Below are the code and all the weights of a small trained network. Each question names an input and a class and asks about switching units off, where a switched-off unit gives its printed mean instead of its output.

import numpy as np


def w(rows, s, z=0):
    codes = np.array(rows[::2]) - 128.0
    scale = np.full(codes.shape[1], s)
    scale[-1] = z or s
    return codes * scale


def norm(h):
    return h / np.sqrt((h * h).mean(-1, keepdims=True) + 1e-5)


def f(y):
    return np.maximum(y, 0)


def log_softmax(a):
    a = a - a.max(-1, keepdims=True)
    return a - np.log(np.exp(a).sum(-1, keepdims=True))


def net(x, mask):
    res = np.array(x, float).reshape(1, 3) / 4 @ E
    u = 0
    for l in range(2):
        y = f(norm(res) @ A[l][:, :-1].T + A[l][:, -1])
        res = res + np.where(mask[u : u + 9], y, B[l][:, -1]) @ B[l][:, :-1]
        u += 9
    return log_softmax(norm(res)[-1] @ U[:, :-1].T + U[:, -1])


A, B = {}, {}
E = w([
[41,145,42,32,144],'x0',
[198,160,117,130,208],'x1',
[217,254,90,107,120],'x2',
],0.008)
A[0] = w([
[169,132,102,142,97,110],'L0N0',
[4,130,126,151,132,98],'L0N1',
[72,108,142,90,78,157],'L0N2',
[156,76,123,153,127,250],'L0N3',
[126,132,97,160,102,75],'L0N4',
[44,83,134,163,119,171],'L0N5',
[94,155,156,163,91,138],'L0N6',
[144,225,123,119,96,66],'L0N7',
[123,145,71,100,220,115],'L0N8',
],0.013,0.0025)
B[0] = w([
[144,171,87,123,199,162],'L0N0',
[169,75,126,188,184,242],'L0N1',
[138,19,60,113,180,224],'L0N2',
[118,254,161,128,132,199],'L0N3',
[105,116,166,93,115,138],'L0N4',
[124,227,72,175,124,254],'L0N5',
[88,111,88,75,100,175],'L0N6',
[131,129,52,129,90,208],'L0N7',
[124,204,155,119,45,224],'L0N8',
],0.0081,0.0074)
A[1] = w([
[74,78,98,15,70,208],'L1N0',
[75,104,124,152,126,170],'L1N1',
[125,204,47,122,102,200],'L1N2',
[216,146,179,135,129,63],'L1N3',
[135,152,60,48,67,244],'L1N4',
[141,121,117,165,56,142],'L1N5',
[167,144,179,179,130,247],'L1N6',
[137,131,189,132,142,35],'L1N7',
[60,8,86,111,175,104],'L1N8',
],0.012,0.0014)
B[1] = w([
[111,130,254,87,102,175],'L1N0',
[166,81,42,132,105,163],'L1N1',
[141,65,142,161,170,254],'L1N2',
[96,198,168,120,194,166],'L1N3',
[144,82,143,121,93,219],'L1N4',
[161,121,144,99,200,161],'L1N5',
[62,121,150,112,205,179],'L1N6',
[217,90,147,126,54,140],'L1N7',
[244,172,94,158,98,208],'L1N8',
],0.0078,0.011)
U = w([
[55,142,128,218,129,110],'0',
[136,104,197,72,73,111],'1',
[21,170,98,109,98,1],'2',
[119,230,178,67,27,91],'3',
[145,244,224,145,194,152],'4',
[208,149,31,155,108,213],'5',
],0.011,0.0047)

Each question gives the input, the list of numbers given to net, and the class t.
The units are the neurons (one row each of A and B). Each row of codes is followed by its name. A weight is (code - 128) times the scale printed after its matrix; where a second scale follows, it is the last column's (A, B and U).
mask holds one flag per neuron, layer by layer. A switched-off neuron (its flag False) gives its mean, the last column of its row in B, instead of its output. The means were averaged over made-up inputs and are rounded, as every weight is.
A unit's drop is (log p(t) with every unit on - log p(t) with that unit switched off) / (log p(t) with every unit on - log p(t) with every unit switched off).
The circuit of an input: a set's keep is (log p(t) with only the set's units on - log p(t) with every unit switched off) / (log p(t) with every unit on - log p(t) with every unit switched off). Starting from the 12 units with the biggest drops (on a tie, the unit counted first), units are removed one at a time, each time the one whose removal leaves the highest keep (on an exact tie, the one counted first), for as long as the keep stays at least 0.8.
units of the circuit, in order: the units of the circuit, biggest drop first
most important unit: the unit with the biggest drop
top k neurons: the k neurons with the biggest drops, biggest first
top k neurons in layer l: the k neurons of layer l with the biggest drops, biggest first
input [0,-4,2], class 1: units of the circuit, in order : [L1N0 L0N6 L0N5]
input [3,-5,5], class 1: top 2 neurons : [L1N0 L0N5]
input [7,7,6], class 3: units of the circuit, in order : [L0N8 L0N1]
input [8,-7,0], class 5: most important unit : L1N8
input [7,5,5], class 3: top 3 neurons in layer 0 : [L0N8 L0N1 L0N5]
input [-2,-7,-3], class 5: top 2 neurons : [L0N2 L1N8]
input [4,-5,8], class 1: units of the circuit, in order : [L0N5 L1N0 L1N4 L1N8]
input [-8,2,-8], class 4: units of the circuit, in order : [L0N3 L0N2 L1N3]
input [-7,-4,6], class 4: units of the circuit, in order : [L1N3 L1N6]
input [7,8,-1], class 3: units of the circuit, in order : [L0N8 L0N1]
input [8,2,3], class 3: units of the circuit, in order : [L0N8 L1N0]
input [-3,-4,-8], class 5: top 2 neurons in layer 1 : [L1N8 L1N1]
input [3,-4,7], class 1: top 4 neurons in layer 1 : [L1N0 L1N4 L1N8 L1N2]
input [-3,-2,-1], class 4: most important unit : L0N3
input [-3,-7,7], class 1: top 3 neurons : [L0N5 L0N1 L0N6]
input [8,-8,-2], class 5: units of the circuit, in order : [L1N8 L0N1]
input [3,8,0], class 4: units of the circuit, in order : [L0N8 L1N8]
input [5,1,4], class 3: top 4 neurons in layer 0 : [L0N8 L0N1 L0N2 L0N5]
input [7,-4,3], class 1: top 3 neurons in layer 0 : [L0N5 L0N8 L0N0]
input [6,7,-3], class 1: units of the circuit, in order : [L0N5 L0N8 L1N4 L1N8]
input [3,-4,-8], class 5: units of the circuit, in order : [L1N8]
input [-1,2,1], class 4: top 3 neurons in layer 1 : [L1N8 L1N1 L1N3]
input [8,2,6], class 3: top 3 neurons : [L0N8 L0N1 L1N0]
input [8,-7,1], class 5: top 2 neurons : [L1N8 L0N1]
input [6,-3,6], class 1: top 2 neurons in layer 0 : [L0N5 L0N3]
input [6,-6,5], class 1: top 2 neurons : [L1N0 L0N5]
input [-1,-8,5], class 1: most important unit : L1N0
